Here is a tiny trained network, its code and every weight. The questions are about switching its units off for an input and a target symbol, where a switched-off unit gives its printed mean instead of its output.

import numpy as np


def w(rows, s, z=0):
    codes = np.array(rows[::2]) - 128.0
    scale = np.full(codes.shape[1], s)
    scale[-1] = z or s
    return codes * scale


def norm(h):
    return h / np.sqrt((h * h).mean(-1, keepdims=True) + 1e-5)


def f(y):
    return y / 2 * (1 + np.tanh(0.7978845608 * (y + 0.044715 * y**3)))


def softmax(a):
    e = np.exp(a - a.max(-1, keepdims=True))
    return e / e.sum(-1, keepdims=True)


def log_softmax(a):
    a = a - a.max(-1, keepdims=True)
    return a - np.log(np.exp(a).sum(-1, keepdims=True))


def net(x, mask):
    ids = ['ΔΣΦΩαβζηλξ'.index(c) for c in x.split()]
    T = len(ids)
    res = E[ids] + P[:T]
    u = 0
    for l in range(2):
        r = norm(res)
        for j in range(2):
            rows = slice(2 * j, 2 * j + 2)
            q, k, v = (r @ M[l][rows].T for M in (Q, K, V))
            z = softmax(np.where(np.tri(T) > 0, q @ k.T / 2**0.5, -1e9)) @ v
            o = O[l][rows]
            res = res + np.where(mask[u + j], z, o[:, -1]) @ o[:, :-1]
        u += 2
        y = f(norm(res) @ A[l][:, :-1].T + A[l][:, -1])
        res = res + np.where(mask[u : u + 8], y, B[l][:, -1]) @ B[l][:, :-1]
        u += 8
    return log_softmax(norm(res)[-1] @ U[:, :-1].T + U[:, -1])


Q, K, V, O, A, B = {}, {}, {}, {}, {}, {}
E = w([
[190,79,150,112],'Δ',
[164,138,131,122],'Σ',
[61,151,191,161],'Φ',
[110,210,175,101],'Ω',
[101,84,68,154],'α',
[249,151,119,121],'β',
[117,73,155,163],'ζ',
[101,105,153,98],'η',
[114,122,110,116],'λ',
[162,174,129,182],'ξ',
],0.018)
P = w([
[91,254,49,195],'0',
[133,142,209,166],'1',
[123,20,56,117],'2',
[192,177,199,178],'3',
[89,53,72,82],'4',
[159,92,213,163],'5',
[86,59,74,76],'6',
[135,148,197,169],'7',
[86,64,76,71],'8',
[151,84,212,158],'9',
],0.0084)
Q[0] = w([
[141,169,251,145],'0.h0',
[126,105,162,160],'0.h0',
[145,62,186,75],'0.h1',
[139,168,213,190],'0.h1',
],0.018)
K[0] = w([
[43,45,247,69],'0.h0',
[50,114,116,160],'0.h0',
[88,148,18,127],'0.h1',
[85,218,178,192],'0.h1',
],0.013)
V[0] = w([
[85,130,73,56],'0.h0',
[235,210,78,175],'0.h0',
[92,197,36,227],'0.h1',
[47,147,4,52],'0.h1',
],0.0033)
O[0] = w([
[112,148,122,98,24],'0.h0',
[145,64,116,134,135],'0.h0',
[78,222,121,116,250],'0.h1',
[132,254,107,168,98],'0.h1',
],0.0058,0.0017)
A[0] = w([
[139,139,228,109,217],'0.n0',
[96,120,200,155,187],'0.n1',
[117,173,69,17,56],'0.n2',
[49,98,115,138,227],'0.n3',
[118,119,4,113,146],'0.n4',
[67,39,63,52,3],'0.n5',
[178,183,183,119,141],'0.n6',
[123,91,41,217,200],'0.n7',
],0.014,0.0014)
B[0] = w([
[166,138,93,182,254],'0.n0',
[180,93,131,107,241],'0.n1',
[45,43,78,85,160],'0.n2',
[133,87,191,127,201],'0.n3',
[117,255,52,109,177],'0.n4',
[175,171,151,31,226],'0.n5',
[128,39,160,136,219],'0.n6',
[111,196,206,25,235],'0.n7',
],0.016,0.0068)
Q[1] = w([
[126,104,238,100],'1.h0',
[95,214,86,5],'1.h0',
[99,102,195,141],'1.h1',
[167,37,217,211],'1.h1',
],0.018)
K[1] = w([
[173,94,253,160],'1.h0',
[232,84,102,109],'1.h0',
[59,175,158,175],'1.h1',
[57,174,97,251],'1.h1',
],0.018)
V[1] = w([
[125,92,237,150],'1.h0',
[241,67,2,14],'1.h0',
[70,112,193,255],'1.h1',
[161,22,85,220],'1.h1',
],0.011)
O[1] = w([
[52,69,97,213,199],'1.h0',
[253,211,141,191,57],'1.h0',
[76,144,158,52,71],'1.h1',
[66,162,162,132,2],'1.h1',
],0.012,0.0068)
A[1] = w([
[14,96,125,132,120],'1.n0',
[70,126,176,175,85],'1.n1',
[156,243,169,61,155],'1.n2',
[185,197,234,245,180],'1.n3',
[85,234,57,60,100],'1.n4',
[181,8,133,55,177],'1.n5',
[109,49,242,126,85],'1.n6',
[242,99,62,143,5],'1.n7',
],0.013,0.0032)
B[1] = w([
[117,87,65,157,190],'1.n0',
[182,117,122,174,147],'1.n1',
[49,38,173,167,190],'1.n2',
[26,208,189,192,154],'1.n3',
[107,251,130,179,157],'1.n4',
[46,203,128,82,253],'1.n5',
[230,143,200,112,221],'1.n6',
[165,89,37,148,169],'1.n7',
],0.017,0.013)
U = w([
[165,111,66,130,133],'Δ',
[166,164,79,154,238],'Σ',
[112,26,177,186,214],'Φ',
[31,40,74,102,40],'Ω',
[160,198,148,107,109],'α',
[216,171,127,166,54],'β',
[129,105,217,11,2],'ζ',
[152,88,81,64,239],'η',
[132,159,156,142,146],'λ',
[82,157,184,212,112],'ξ',
],0.013,0.0035)

Each question gives the input, a string of symbols that net reads in full, and the target symbol t.
The units are the heads (2 rows each of Q, K, V and O) and the neurons (one row each of A and B). Each row of codes is followed by its name. A weight is (code - 128) times the scale printed after its matrix; where a second scale follows, it is the last column's (O, A, B and U).
mask holds one flag per unit, layer by layer, with each layer's heads first. A switched-off unit (its flag False) gives its mean, the last column of its rows in O or B, instead of its output. The means were averaged over made-up inputs and are rounded, as every weight is.
A unit's drop is (log p(t) with every unit on - log p(t) with that unit switched off) / (log p(t) with every unit on - log p(t) with every unit switched off).
The circuit of an input: a set's keep is (log p(t) with only the set's units on - log p(t) with every unit switched off) / (log p(t) with every unit on - log p(t) with every unit switched off). Starting from the 12 units with the biggest drops (on a tie, the unit counted first), units are removed one at a time, each time the one whose removal leaves the highest keep (on an exact tie, the one counted first), for as long as the keep stays at least 0.8.
units of the circuit, in order: the units of the circuit, biggest drop first
k most important neurons: the k neurons with the biggest drops, biggest first
k most important neurons of layer l: the k neurons of layer l with the biggest drops, biggest first
heads that matter: for each layer, one digit per head in row order, 1 if its drop is at least 0.15 and else 0, layers parted by /
input ζ Δ ζ ζ, target Φ: most important neuron -> [0.n5]
input ξ Ω ζ ζ Ω ζ Ω ξ, target η: heads that matter -> 10 / 11
input ζ Σ Ω η Σ Ω, target Φ: units of the circuit, in order -> [0.n7 0.n6]
input β ζ ζ ζ ζ Ω Σ ξ η Ω, target ξ: heads that matter -> 00 / 11
input ζ Ω λ ζ Φ, target Φ: heads that matter -> 10 / 10
input β Ω ζ ξ ξ ξ Ω Σ ξ Σ, target ξ: units of the circuit, in order -> [1.n3 1.h0]
input ξ η ζ ζ ζ ζ β Ω ζ Ω, target η: 2 most important neurons of layer 0 -> [0.n7 0.n1]
input Σ Σ Ω Ω ξ ζ, target Σ: 2 most important neurons of layer 0 -> [0.n1 0.n7]
input ζ β η, target η: 2 most important neurons of layer 0 -> [0.n5 0.n0]
input η ζ ζ Σ ζ ζ Φ Σ Φ, target Φ: heads that matter -> 00 / 10
input Ω ξ ζ Ω ζ ξ ζ ζ ξ, target ξ: 2 most important neurons of layer 0 -> [0.n7 0.n4]
input ζ ζ α β ζ Σ ξ, target ξ: 3 most important neurons of layer 0 -> [0.n7 0.n6 0.n4]
input β Δ Ω Ω ξ ζ η ξ ζ Ω, target ξ: heads that matter -> 01 / 10
input ζ Ω ζ Δ, target Φ: units of the circuit, in order -> [0.n7]
input ζ ξ ζ β β ξ β λ, target Φ: heads that matter -> 10 / 11
input ξ α ζ ζ ζ Σ ζ α ξ Δ, target η: 2 most important neurons -> [0.n1 0.n5]
input ζ ζ Σ ζ α Φ λ Σ, target Φ: 2 most important neurons -> [0.n6 0.n5]
input ζ λ Ω ζ, target Φ: 2 most important neurons -> [0.n5 0.n7]
input ζ ζ ζ η Δ ζ ζ β ζ η, target Φ: 3 most important neurons -> [0.n5 0.n0 0.n7]
input ζ ξ Σ ζ ζ, target ζ: units of the circuit, in order -> [0.n5]
input Σ ζ ξ Σ ζ Σ β Δ Ω λ, target Σ: 3 most important neurons -> [0.n1 0.n4 0.n6]
input Δ ξ α ζ η ζ ζ β, target ξ: units of the circuit, in order -> [1.n3 1.h0]
input ξ ζ ζ ξ ζ Ω, target η: heads that matter -> 01 / 11
